197  478  326  377  651  325  816  681  503  459
The last entry: 459
Find the 3rd entry from the left.
A: 326
The entry just right of 197 -> 478

arr =
[[  4.9 -45.9  12.9 -56.4  20.9  -3.6  36.2]
 [-44.3  10.9   8.7   0.0 -13.5  -7.3 -11.6]
 [-35.7  17.9  -6.5  15.4 -11.8  -2.8  -5.2]
 [  2.0  59.0 -13.6  -4.4  15.7  28.9  39.4]
 [-30.1  -4.6  -0.1  14.9  16.2   8.7   7.3]
 [ -2.9 -19.7  -6.7  13.8 -22.5   4.7  22.2]]
Counting starts at 1.
The bottom-right entry -> 22.2
Find the entry in the bottom-left corner.
A: -2.9
The entry in the top-right corner -> 36.2
The entry in row 1 and column 1 is 4.9
Find the entry directly below the largest entry.
A: -4.6
The bottom entry of the column that holds the largest entry -> -19.7
Find the entry in row 2 and column 1.
A: -44.3
Find the entry just left of the smallest entry.
A: 12.9
The entry just left of 22.2 is 4.7
The top entry of the column that holds the largest entry: -45.9
The entry just right of the smallest entry is 20.9
The entry directly above 2.0 -> -35.7
The entry just right of 15.4: -11.8
Find the entry directly above the largest entry.
A: 17.9
Find the entry directly above -2.9.
A: -30.1
The entry just right of the largest entry: -13.6
Find the entry directly above 7.3.
A: 39.4
Find the entry directly above -22.5.
A: 16.2
Find the entry at row 2, column 3.
A: 8.7
The entry just left of -13.5: 0.0

m = [  8.8  53.0  -4.0 -11.4]
Which number is the fourth-last entry? 8.8
Which number is the first entry from the right? -11.4

Questions about the matrix below. Indices start at 1.
1) Read off the entry in row 2 and column 3.
2) Read off the entry in the top-left corner.
3) Read off the entry at row 1, column 3.
4) Read off the bottom-right entry.
5) Read off the entry in row 2 and column 1.
6) Read off the entry at row 3, column 1.
7) Read off the entry in row 3 and column 2.
[[4 6 9 7 6]
 [8 7 7 3 4]
 [3 7 4 7 4]
 [7 5 7 7 2]
 [6 7 3 2 6]
 [5 2 6 5 6]
 [6 2 6 3 7]
 [6 9 3 7 5]
 [1 6 6 5 6]
 [5 5 2 6 7]
 [4 6 5 3 4]
 [3 1 4 8 4]]
1) 7
2) 4
3) 9
4) 4
5) 8
6) 3
7) 7

grid =
[[ 11.2  30.7   6.5 -12.9   8.8  -5.6 -19.1  60.4  47.7  60.5 -15.5   9.0
    9.2 -66.2]
 [ 22.3  45.3 -21.0 -53.7   6.5  54.2  51.9 -11.0 -11.8  14.7 -15.9 -11.2
   18.2  20.8]]
The entry just right of 54.2 is 51.9
Report the entry just left of -66.2.
Answer: 9.2
The 1st entry in reading order is 11.2
Report the entry just left of 60.5.
Answer: 47.7
The fourth entry in reading order: -12.9
Report the 2nd entry in reading order.
Answer: 30.7
The second largest entry -> 60.4
The entry just left of 45.3 -> 22.3

Read these off the array that follows.
1) What is the entry just right of the smallest entry?
2) What is the first entry in the row that holds the largest entry?
3) What is the entry in the bottom-right corner?
4) What is the 2nd largest entry?
5) What is the entry just left of 2.5?
6) What is the smallest entry in the first row?
7) What is the first entry in the row that holds the smallest entry?
8) What is the entry directly above -11.6?
[[  0.2   3.1  20.3 -17.5 -29.0]
 [  0.1 -26.5  14.2  24.9   6.8]
 [ -3.8 -10.0 -29.4 -12.7   9.5]
 [ -2.7 -25.5   6.9  47.5  19.4]
 [  2.7 -22.1 -12.8 -32.0  -9.6]
 [ -5.0 -13.9  -9.3  -1.8  -6.1]
 [  2.8  24.4   2.2  -7.9 -20.3]
 [  0.3  28.9  -2.2  -2.6  -0.7]
 [  4.6 -14.6   8.0   9.3 -30.0]
 [ -4.4 -11.6   6.1 -14.8  -2.2]
 [ -0.5  -0.7 -12.8 -33.4  34.3]
 [ -1.8 -20.4   2.5  65.5   6.4]
 [  1.1 -15.4 -22.0 -12.5  10.3]
 [ -2.2  22.2  -0.6 -38.8 -26.8]
 [  2.3  13.8   8.1  60.7 -22.7]]
1) -26.8
2) -1.8
3) -22.7
4) 60.7
5) -20.4
6) -29.0
7) -2.2
8) -14.6

x =
[[-32.4   6.1  64.5  42.0 -19.0 -32.9  -0.2  10.9 -34.1  24.3  30.2  29.8
  -30.0 -29.8  31.3]
 [  1.5   7.6  29.7  17.1   4.0 -32.0   7.3  10.8   4.1  -1.6   9.0  18.5
   -8.2  -4.0  30.8]
 [  1.6  24.1   0.5  16.3  25.6 -18.4  -4.6  17.1  -4.8  14.2   0.7 -18.6
   -4.2 -18.0  -9.7]]
Read off the maximum.
A: 64.5
The entry just left of 4.0: 17.1
Read off the entry just left of -30.0.
A: 29.8
The first entry in reading order is -32.4
Read off the entry just left of -19.0.
A: 42.0
Read off the entry just left of -9.7.
A: -18.0
Read off the 3rd largest entry.
A: 31.3
Read off the entry just left of the centre entry.
A: 7.3
The smallest entry is -34.1
The median of all entries: 4.0
Read off the entry just right of the smallest entry.
A: 24.3
The entry just right of the centre entry is 4.1
The second smallest entry -> -32.9
The entry just left of the largest entry -> 6.1
The entry just right of -4.0: 30.8
Read off the entry just right of 18.5.
A: -8.2
Read off the entry at the centre.
A: 10.8

array([[64, 65, 66, 52, 52, 77, 50, 60, 80, 83],
       [80, 45, 76, 56, 69, 37, 83, 35, 48, 88],
       [55, 64, 79, 46, 98, 65, 65, 75, 88, 95],
       [83, 66, 68, 86, 73, 95, 51, 71, 90, 57],
       [64, 70, 67, 66, 61, 59, 82, 47, 77, 52],
       [59, 73, 69, 95, 80, 45, 76, 55, 87, 47],
       [42, 73, 48, 44, 46, 73, 75, 53, 61, 86],
       [66, 63, 45, 26, 69, 80, 90, 73, 52, 74],
       [66, 51, 64, 96, 80, 45, 50, 62, 64, 64],
       [99, 24, 77, 98, 77, 44, 59, 74, 65, 36],
       [52, 60, 76, 65, 32, 56, 78, 42, 79, 43],
       [71, 52, 81, 68, 92, 53, 44, 75, 64, 98]])
Indices start at 1.
Give the entry in the top-left corner.
A: 64
Give the bottom-left entry.
A: 71
The entry directly below the largest entry -> 52
Give the entry at row 2, column 3.
A: 76
The entry just right of 78 is 42
The entry in row 1 and column 3 is 66
Give the entry directly above 87.
A: 77
Give the entry in the bottom-right corner.
A: 98
Give the entry in the top-right corner.
A: 83
The bottom entry of the column that holds the smallest entry -> 52
The entry directly above the smallest entry is 51
The entry in row 2 and column 1 is 80
The entry at row 3, column 1 is 55
The entry directly below the smallest entry is 60
Give the entry at row 2, column 2.
A: 45
Give the largest entry.
A: 99
The entry just right of the smallest entry is 77
Give the entry at row 1, column 2.
A: 65
Give the entry directly above 35.
A: 60
